Below are the code and all the weights of a small trained network. Each question names an input and a class and asks about switching units off, where a switched-off unit gives its printed mean instead of its output.

import numpy as np


def w(rows, s, z=0):
    codes = np.array(rows[::2]) - 128.0
    scale = np.full(codes.shape[1], s)
    scale[-1] = z or s
    return codes * scale


def f(y):
    return y / 2 * (1 + np.tanh(0.7978845608 * (y + 0.044715 * y**3)))


def log_softmax(a):
    a = a - a.max(-1, keepdims=True)
    return a - np.log(np.exp(a).sum(-1, keepdims=True))


def net(x, mask):
    res = np.array(x, float).reshape(1, 8) / 4 @ E
    y = f(res @ A[0][:, :-1].T + A[0][:, -1])
    res = res + np.where(mask, y, B[0][:, -1]) @ B[0][:, :-1]
    return log_softmax(res[-1] @ U[:, :-1].T + U[:, -1])


A, B = {}, {}
E = w([
[238,253,79,119,125,231,161,99,151],'x0',
[64,173,80,137,97,51,92,117,138],'x1',
[151,136,145,45,157,66,103,162,181],'x2',
[132,90,126,61,92,185,83,121,61],'x3',
[159,175,159,191,118,98,209,207,31],'x4',
[125,223,93,93,115,186,198,26,125],'x5',
[83,93,195,171,55,98,139,83,208],'x6',
[64,84,51,151,2,101,115,143,103],'x7',
],0.0099)
A[0] = w([
[73,171,254,194,96,35,232,60,185,92],'n0',
[115,59,179,204,38,94,122,152,129,218],'n1',
[116,182,118,51,10,186,128,120,171,243],'n2',
[125,148,113,152,33,135,84,175,97,4],'n3',
[152,135,180,87,173,11,30,151,180,97],'n4',
[31,82,151,115,111,47,75,161,124,27],'n5',
[143,78,151,166,217,51,166,165,108,87],'n6',
[40,194,18,100,88,114,113,57,114,83],'n7',
[88,119,150,39,155,154,129,158,34,49],'n8',
],0.0089,0.004)
B[0] = w([
[169,2,199,186,85,122,50,74,93,252],'n0',
[129,115,106,165,172,62,183,152,156,254],'n1',
[109,92,102,30,98,109,145,77,157,238],'n2',
[113,169,113,152,74,107,126,129,34,174],'n3',
[119,158,122,33,157,194,86,23,164,228],'n4',
[190,156,166,89,159,195,145,78,169,252],'n5',
[109,146,85,79,107,82,146,69,142,210],'n6',
[140,236,33,118,139,143,149,170,65,247],'n7',
[126,105,169,175,170,120,85,38,209,185],'n8',
],0.0093,0.012)
U = w([
[76,188,64,118,79,62,159,150,125,115],'0',
[102,83,157,212,101,73,86,156,140,134],'1',
[181,124,201,132,149,130,108,127,101,153],'2',
[115,127,132,96,130,131,65,91,195,191],'3',
[191,247,123,118,192,182,165,124,165,114],'4',
[71,164,195,122,120,135,65,218,140,2],'5',
],0.012,0.0087)

Each question gives the input, the list of numbers given to net, and the class t.
The units are the neurons (one row each of A and B). Each row of codes is followed by its name. A weight is (code - 128) times the scale printed after its matrix; where a second scale follows, it is the last column's (A, B and U).
mask holds one flag per neuron, in row order. A switched-off neuron (its flag False) gives its mean, the last column of its row in B, instead of its output. The means were averaged over made-up inputs and are rounded, as every weight is.
A unit's drop is (log p(t) with every unit on - log p(t) with that unit switched off) / (log p(t) with every unit on - log p(t) with every unit switched off).
The circuit of an input: a set's keep is (log p(t) with only the set's units on - log p(t) with every unit switched off) / (log p(t) with every unit on - log p(t) with every unit switched off). Starting from all 9 units, units are removed one at a time, each time the one whose removal leaves the highest keep (on an exact tie, the one counted first), for as long as the keep stays at least 0.8.
circuit, biggest first: the units of the circuit, biggest drop first
unit that matters most: the unit with the biggest drop
k most important neurons: the k neurons with the biggest drops, biggest first
drop when u is switched off: that unit's drop, to one decimal
input [0,3,1,-4,5,7,3,0], class 1: circuit, biggest first -> [n0]
input [2,2,0,1,3,2,2,-4], class 2: circuit, biggest first -> [n7 n4]
input [-2,5,-5,2,5,0,1,-6], class 1: 2 most important neurons -> [n5 n4]
input [-6,1,1,-5,-1,0,-6,5], class 4: circuit, biggest first -> [n5 n0]
input [-2,-7,-2,-6,6,1,0,-1], class 1: circuit, biggest first -> [n5 n4]
input [-2,-3,-1,-8,3,-3,6,-7], class 1: 2 most important neurons -> [n0 n5]
input [7,-6,1,8,-2,4,6,-3], class 3: 3 most important neurons -> [n2 n7 n5]
input [8,8,-6,-3,-5,-6,-5,2], class 0: circuit, biggest first -> [n5 n4]
input [1,7,5,8,6,-7,-7,-6], class 3: 2 most important neurons -> [n8 n7]
input [-7,-1,-4,-1,-2,-6,1,2], class 3: 2 most important neurons -> [n5 n7]
input [-8,-4,0,2,1,1,8,-5], class 2: circuit, biggest first -> [n0 n5]
input [0,5,-1,0,7,-2,-1,-5], class 2: 3 most important neurons -> [n7 n1 n2]
input [5,6,-1,5,1,-6,-7,1], class 0: 2 most important neurons -> [n5 n0]
input [-6,-4,2,4,8,-2,1,-2], class 3: unit that matters most -> n6
input [7,4,-2,8,2,-6,-5,0], class 2: 3 most important neurons -> [n7 n4 n5]
input [3,-1,-1,-3,-1,-5,-8,1], class 2: 3 most important neurons -> [n7 n5 n4]
input [-3,7,-8,6,-2,-4,-4,-4], class 2: 4 most important neurons -> [n2 n4 n6 n7]
input [4,-5,5,8,-1,1,-5,-1], class 3: 2 most important neurons -> [n7 n8]
input [4,0,5,-8,4,-8,4,-3], class 3: 2 most important neurons -> [n4 n6]
input [7,8,2,4,-4,8,8,5], class 0: unit that matters most -> n7
input [3,-4,0,-8,-2,5,5,2], class 3: drop when n6 is switched off -> -0.2
input [5,1,3,-6,5,-2,6,1], class 1: drop when n0 is switched off -> 0.0
input [6,-7,1,-6,4,-2,8,-2], class 2: drop when n0 is switched off -> -0.3
